Below is a small trained network, with its code and all its weights. Each question gives an input and a target symbol and asks what happens when units are switched off, that is, made to give their printed mean instead of their output.

import numpy as np


def w(rows, s, z=0):
    codes = np.array(rows[::2]) - 128.0
    scale = np.full(codes.shape[1], s)
    scale[-1] = z or s
    return codes * scale


def norm(h):
    return h / np.sqrt((h * h).mean(-1, keepdims=True) + 1e-5)


def f(y):
    return y / 2 * (1 + np.tanh(0.7978845608 * (y + 0.044715 * y**3)))


def softmax(a):
    e = np.exp(a - a.max(-1, keepdims=True))
    return e / e.sum(-1, keepdims=True)


def log_softmax(a):
    a = a - a.max(-1, keepdims=True)
    return a - np.log(np.exp(a).sum(-1, keepdims=True))


def net(x, mask):
    ids = ['Ωβεηλσ'.index(c) for c in x.split()]
    T = len(ids)
    res = E[ids] + P[:T]
    u = 0
    for l in range(3):
        q, k, v = (norm(res) @ M[l].T for M in (Q, K, V))
        z = softmax(np.where(np.tri(T) > 0, q @ k.T / 2**0.5, -1e9)) @ v
        res = res + np.where(mask[u], z, O[l][:, -1]) @ O[l][:, :-1]
        u += 1
        y = f(norm(res) @ A[l][:, :-1].T + A[l][:, -1])
        res = res + np.where(mask[u : u + 4], y, B[l][:, -1]) @ B[l][:, :-1]
        u += 4
    return log_softmax(norm(res)[-1] @ U[:, :-1].T + U[:, -1])


Q, K, V, O, A, B = {}, {}, {}, {}, {}, {}
E = w([
[87,78,63,119],'Ω',
[152,144,160,219],'β',
[54,98,103,101],'ε',
[80,147,32,134],'η',
[174,217,252,170],'λ',
[152,134,201,89],'σ',
],0.023)
P = w([
[110,2,68,159],'0',
[103,150,39,169],'1',
[108,96,32,168],'2',
[52,143,124,217],'3',
[101,59,62,151],'4',
[96,86,61,140],'5',
[45,108,103,144],'6',
[129,135,81,212],'7',
[183,95,23,129],'8',
[22,114,153,180],'9',
[75,119,111,204],'10',
],0.0099)
Q[0] = w([
[3,127,33,177],'0.h1',
[69,167,166,75],'0.h1',
],0.0073)
K[0] = w([
[109,157,175,1],'0.h1',
[161,139,137,118],'0.h1',
],0.0096)
V[0] = w([
[207,127,90,5],'0.h1',
[255,54,229,192],'0.h1',
],0.0092)
O[0] = w([
[145,35,253,168,44],'0.h1',
[197,243,148,35,2],'0.h1',
],0.007,0.0045)
A[0] = w([
[57,183,147,131,178],'0.n1',
[172,120,133,6,68],'0.n2',
[165,138,175,148,2],'0.n3',
[114,96,113,125,59],'0.n4',
],0.014,0.0061)
B[0] = w([
[224,22,81,136,254],'0.n1',
[111,38,153,123,131],'0.n2',
[227,255,142,206,125],'0.n3',
[136,246,109,111,142],'0.n4',
],0.0099,0.0055)
Q[1] = w([
[248,156,249,229],'1.h1',
[155,2,20,97],'1.h1',
],0.0076)
K[1] = w([
[120,18,255,65],'1.h1',
[8,58,37,166],'1.h1',
],0.0093)
V[1] = w([
[174,200,157,250],'1.h1',
[111,32,111,139],'1.h1',
],0.012)
O[1] = w([
[10,201,131,205,67],'1.h1',
[159,88,192,60,254],'1.h1',
],0.011,0.0077)
A[1] = w([
[206,123,161,10,254],'1.n1',
[131,162,226,116,205],'1.n2',
[185,132,46,76,130],'1.n3',
[134,106,67,91,87],'1.n4',
],0.013,0.0029)
B[1] = w([
[254,252,182,195,254],'1.n1',
[165,176,176,215,136],'1.n2',
[150,92,246,225,255],'1.n3',
[167,128,161,252,233],'1.n4',
],0.0086,0.008)
Q[2] = w([
[132,44,254,208],'2.h1',
[189,136,191,165],'2.h1',
],0.0091)
K[2] = w([
[121,217,197,178],'2.h1',
[122,97,254,119],'2.h1',
],0.0098)
V[2] = w([
[237,123,255,94],'2.h1',
[223,87,67,99],'2.h1',
],0.0092)
O[2] = w([
[129,183,163,107,254],'2.h1',
[95,3,148,56,162],'2.h1',
],0.016,0.0045)
A[2] = w([
[193,85,160,44,175],'2.n1',
[87,90,225,171,2],'2.n2',
[157,213,153,68,3],'2.n3',
[178,122,2,14,109],'2.n4',
],0.01,0.0047)
B[2] = w([
[251,222,63,61,254],'2.n1',
[203,99,171,87,127],'2.n2',
[52,2,116,130,131],'2.n3',
[166,170,158,227,112],'2.n4',
],0.006,0.0045)
U = w([
[162,53,116,10,90],'Ω',
[114,12,76,147,194],'β',
[160,147,15,60,55],'ε',
[206,119,182,123,167],'η',
[138,177,93,189,180],'λ',
[179,152,195,66,2],'σ',
],0.011,0.006)

Each question gives the input, a string of symbols that net reads in full, and the target symbol t.
The units are the heads (2 rows each of Q, K, V and O) and the neurons (one row each of A and B). Each row of codes is followed by its name. A weight is (code - 128) times the scale printed after its matrix; where a second scale follows, it is the last column's (O, A, B and U).
mask holds one flag per unit, layer by layer, with each layer's heads first. A switched-off unit (its flag False) gives its mean, the last column of its rows in O or B, instead of its output. The means were averaged over made-up inputs and are rounded, as every weight is.
A unit's drop is (log p(t) with every unit on - log p(t) with that unit switched off) / (log p(t) with every unit on - log p(t) with every unit switched off).
The circuit of an input: a set's keep is (log p(t) with only the set's units on - log p(t) with every unit switched off) / (log p(t) with every unit on - log p(t) with every unit switched off). Starting from the 12 units with the biggest drops (on a tie, the unit counted first), units are removed one at a time, each time the one whose removal leaves the highest keep (on an exact tie, the one counted first), for as long as the keep stays at least 0.8.
units of the circuit, in order: the units of the circuit, biggest drop first
unit that matters most: the unit with the biggest drop
k most important neurons: the k neurons with the biggest drops, biggest first
drop of u: that unit's drop, to one decimal
input λ λ β, target λ: units of the circuit, in order	(1.h1)
input ε Ω Ω, target Ω: units of the circuit, in order	(1.h1; 2.h1)
input η β η λ β, target λ: units of the circuit, in order	(1.h1; 0.n1)
input η Ω β, target β: 3 most important neurons	(1.n1; 1.n3; 0.n1)
input η ε η Ω λ η Ω, target λ: 2 most important neurons	(1.n4; 0.n4)
input λ λ ε Ω λ ε ε η η Ω β, target β: 2 most important neurons	(1.n1; 1.n3)
input Ω λ ε ε η β η η η, target β: units of the circuit, in order	(0.h1; 1.n1)
input η ε σ η λ η, target η: 2 most important neurons	(0.n1; 1.n3)
input λ η ε, target λ: units of the circuit, in order	(1.h1; 2.h1)
input Ω β η λ ε, target λ: 2 most important neurons	(0.n4; 1.n4)
input λ η η ε ε λ, target λ: drop of 1.h1	1.0
input σ η η η η, target η: drop of 1.h1	0.0
input η σ Ω, target η: drop of 1.n1	0.2
input η η η Ω ε Ω η ε, target β: unit that matters most	0.h1
input β β Ω Ω Ω η η ε, target β: drop of 0.h1	1.6
